Here is a tiny trained network, its code and every weight. The questions are about switching its units off for an input and a class, where a switched-off unit gives its printed mean instead of its output.

import numpy as np


def w(rows, s, z=0):
    codes = np.array(rows[::2]) - 128.0
    scale = np.full(codes.shape[1], s)
    scale[-1] = z or s
    return codes * scale


def norm(h):
    return h / np.sqrt((h * h).mean(-1, keepdims=True) + 1e-5)


def f(y):
    return np.maximum(y, 0)


def log_softmax(a):
    a = a - a.max(-1, keepdims=True)
    return a - np.log(np.exp(a).sum(-1, keepdims=True))


def net(x, mask):
    res = np.array(x, float).reshape(1, 3) / 4 @ E
    u = 0
    for l in range(2):
        y = f(norm(res) @ A[l][:, :-1].T + A[l][:, -1])
        res = res + np.where(mask[u : u + 13], y, B[l][:, -1]) @ B[l][:, :-1]
        u += 13
    return log_softmax(norm(res)[-1] @ U[:, :-1].T + U[:, -1])


A, B = {}, {}
E = w([
[214,203,81,165,172,164,43,126,148,82,148,246],'x0',
[147,162,201,194,131,178,91,58,196,171,173,46],'x1',
[137,186,80,93,183,86,123,193,173,82,143,31],'x2',
],0.0011)
A[0] = w([
[102,154,194,193,168,167,94,60,236,185,221,20,96],'L0N1',
[28,69,161,55,38,87,199,130,100,146,116,101,145],'L0N2',
[57,131,22,185,143,184,96,187,215,126,222,238,3],'L0N3',
[88,94,50,91,126,102,137,157,87,107,105,174,63],'L0N4',
[141,128,161,196,110,216,75,66,124,171,120,144,93],'L0N5',
[183,205,90,193,120,214,63,101,120,44,161,210,155],'L0N6',
[122,198,124,113,151,106,143,158,170,92,178,81,148],'L0N7',
[89,127,177,158,100,153,175,75,131,198,105,104,38],'L0N8',
[110,93,170,152,50,160,147,55,95,152,136,177,172],'L0N9',
[165,127,66,161,111,114,196,119,124,9,85,122,21],'L0N10',
[103,168,165,97,156,60,170,120,193,137,154,44,92],'L0N11',
[35,128,114,172,137,202,200,93,141,103,189,149,8],'L0N12',
[70,97,45,88,125,120,134,156,80,97,125,184,58],'L0N13',
],0.0013,0.0035)
B[0] = w([
[174,161,163,102,118,66,183,141,91,99,93,158,216],'L0N1',
[172,113,91,141,181,125,91,119,133,140,116,142,249],'L0N2',
[209,137,80,175,237,171,84,146,251,175,232,64,129],'L0N3',
[190,173,176,106,120,99,183,183,93,101,93,134,148],'L0N4',
[139,149,154,88,109,107,164,164,97,89,108,160,164],'L0N5',
[142,79,101,100,166,95,137,113,124,170,108,93,255],'L0N6',
[146,89,105,140,119,138,131,164,121,147,132,144,208],'L0N7',
[125,113,91,133,147,146,94,215,188,138,143,107,138],'L0N8',
[128,127,103,139,134,137,123,211,156,109,148,112,228],'L0N9',
[164,112,163,107,162,94,152,107,95,141,79,75,128],'L0N10',
[131,94,76,128,119,178,70,129,127,132,129,173,169],'L0N11',
[153,120,78,237,110,226,60,192,114,71,194,203,128],'L0N12',
[205,148,195,102,111,80,201,207,75,110,76,149,146],'L0N13',
],0.0025,0.0021)
A[1] = w([
[4,89,119,67,82,100,173,158,93,120,116,89,144],'L1N1',
[95,92,178,179,66,205,120,90,125,166,145,188,31],'L1N2',
[133,188,216,114,79,114,159,155,96,68,122,152,74],'L1N3',
[7,80,161,110,114,125,148,78,138,172,138,47,42],'L1N4',
[197,120,114,96,168,90,149,180,116,133,94,122,188],'L1N5',
[137,83,82,146,145,157,67,168,150,121,159,153,182],'L1N6',
[85,67,127,117,90,131,152,92,73,138,98,200,143],'L1N7',
[137,177,225,152,100,153,126,59,162,133,148,117,71],'L1N8',
[96,79,154,178,65,207,114,93,110,153,137,197,27],'L1N9',
[139,208,75,153,145,192,48,67,151,77,175,189,12],'L1N10',
[140,201,235,163,112,150,117,53,176,136,174,88,58],'L1N11',
[144,146,142,141,182,121,107,128,194,174,152,59,153],'L1N12',
[69,195,94,117,138,125,118,152,181,72,182,72,2],'L1N13',
],0.0028,0.0015)
B[1] = w([
[185,165,127,148,146,140,91,95,141,120,141,205,197],'L1N1',
[57,176,64,105,85,177,73,172,182,80,188,41,153],'L1N2',
[104,73,97,150,152,138,110,87,137,171,123,116,140],'L1N3',
[210,50,106,212,216,112,73,37,177,211,137,207,164],'L1N4',
[91,134,174,157,89,167,125,88,141,145,145,105,252],'L1N5',
[106,110,180,139,100,122,157,113,116,144,112,107,187],'L1N6',
[132,194,112,101,158,104,118,147,163,91,147,48,182],'L1N7',
[109,139,105,83,127,90,177,168,71,94,95,145,153],'L1N8',
[54,172,92,86,69,170,98,182,177,75,175,28,156],'L1N9',
[169,11,139,160,205,61,123,42,179,231,145,116,163],'L1N10',
[156,187,153,60,136,63,207,208,16,43,24,230,163],'L1N11',
[93,125,100,85,101,121,147,173,79,84,107,180,191],'L1N12',
[16,173,113,107,2,244,37,167,193,67,228,92,148],'L1N13',
],0.0029,0.0043)
U = w([
[195,213,132,23,130,20,237,233,10,21,12,237,149],'0',
[235,4,57,198,246,72,42,4,224,252,171,185,156],'1',
[10,213,34,68,30,226,28,222,234,37,248,12,152],'2',
[31,131,245,245,22,242,224,45,59,223,84,36,106],'3',
[7,237,34,192,247,247,253,2,3,142,251,106,2],'4',
],0.0057,0.0056)

Each question gives the input, the list of numbers given to net, and the class t.
The units are the neurons (one row each of A and B). Each row of codes is followed by its name. A weight is (code - 128) times the scale printed after its matrix; where a second scale follows, it is the last column's (A, B and U).
mask holds one flag per neuron, layer by layer. A switched-off neuron (its flag False) gives its mean, the last column of its row in B, instead of its output. The means were averaged over made-up inputs and are rounded, as every weight is.
A unit's drop is (log p(t) with every unit on - log p(t) with that unit switched off) / (log p(t) with every unit on - log p(t) with every unit switched off).
The circuit of an input: a set's keep is (log p(t) with only the set's units on - log p(t) with every unit switched off) / (log p(t) with every unit on - log p(t) with every unit switched off). Starting from the 12 units with the biggest drops (on a tie, the unit counted first), units are removed one at a time, each time the one whose removal leaves the highest keep (on an exact tie, the one counted first), for as long as the keep stays at least 0.8.
units of the circuit, in order: the units of the circuit, biggest drop first
k most important neurons: the k neurons with the biggest drops, biggest first
k most important neurons of layer l: the k neurons of layer l with the biggest drops, biggest first
drop of u: that unit's drop, to one decimal
input [-8,8,5], class 0: 3 most important neurons	L1N11; L0N1; L1N12
input [-2,-3,3], class 3: most important neuron	L1N5
input [-8,8,8], class 0: units of the circuit, in order	L1N11; L0N1; L1N12
input [-1,2,3], class 3: 3 most important neurons of layer 0	L0N1; L0N7; L0N9
input [-2,3,2], class 3: 2 most important neurons	L0N1; L0N11
input [0,4,-5], class 2: 2 most important neurons of layer 1	L1N2; L1N9
input [8,1,8], class 1: 2 most important neurons of layer 1	L1N10; L1N9
input [3,-3,-3], class 3: 4 most important neurons	L1N5; L1N11; L1N12; L1N6
input [4,4,4], class 0: 2 most important neurons	L0N9; L0N2
input [-3,-1,2], class 3: 2 most important neurons of layer 0	L0N2; L0N6
input [3,-2,4], class 2: 3 most important neurons of layer 0	L0N2; L0N1; L0N11
input [7,8,5], class 0: drop of L1N11	0.8
input [-4,0,-1], class 1: drop of L1N4	0.1
input [1,1,1], class 3: drop of L1N5	0.3
input [4,5,-8], class 2: drop of L1N2	0.3
input [-4,-5,7], class 2: most important neuron of layer 1	L1N11
input [2,-3,-2], class 3: 3 most important neurons of layer 1	L1N5; L1N11; L1N12
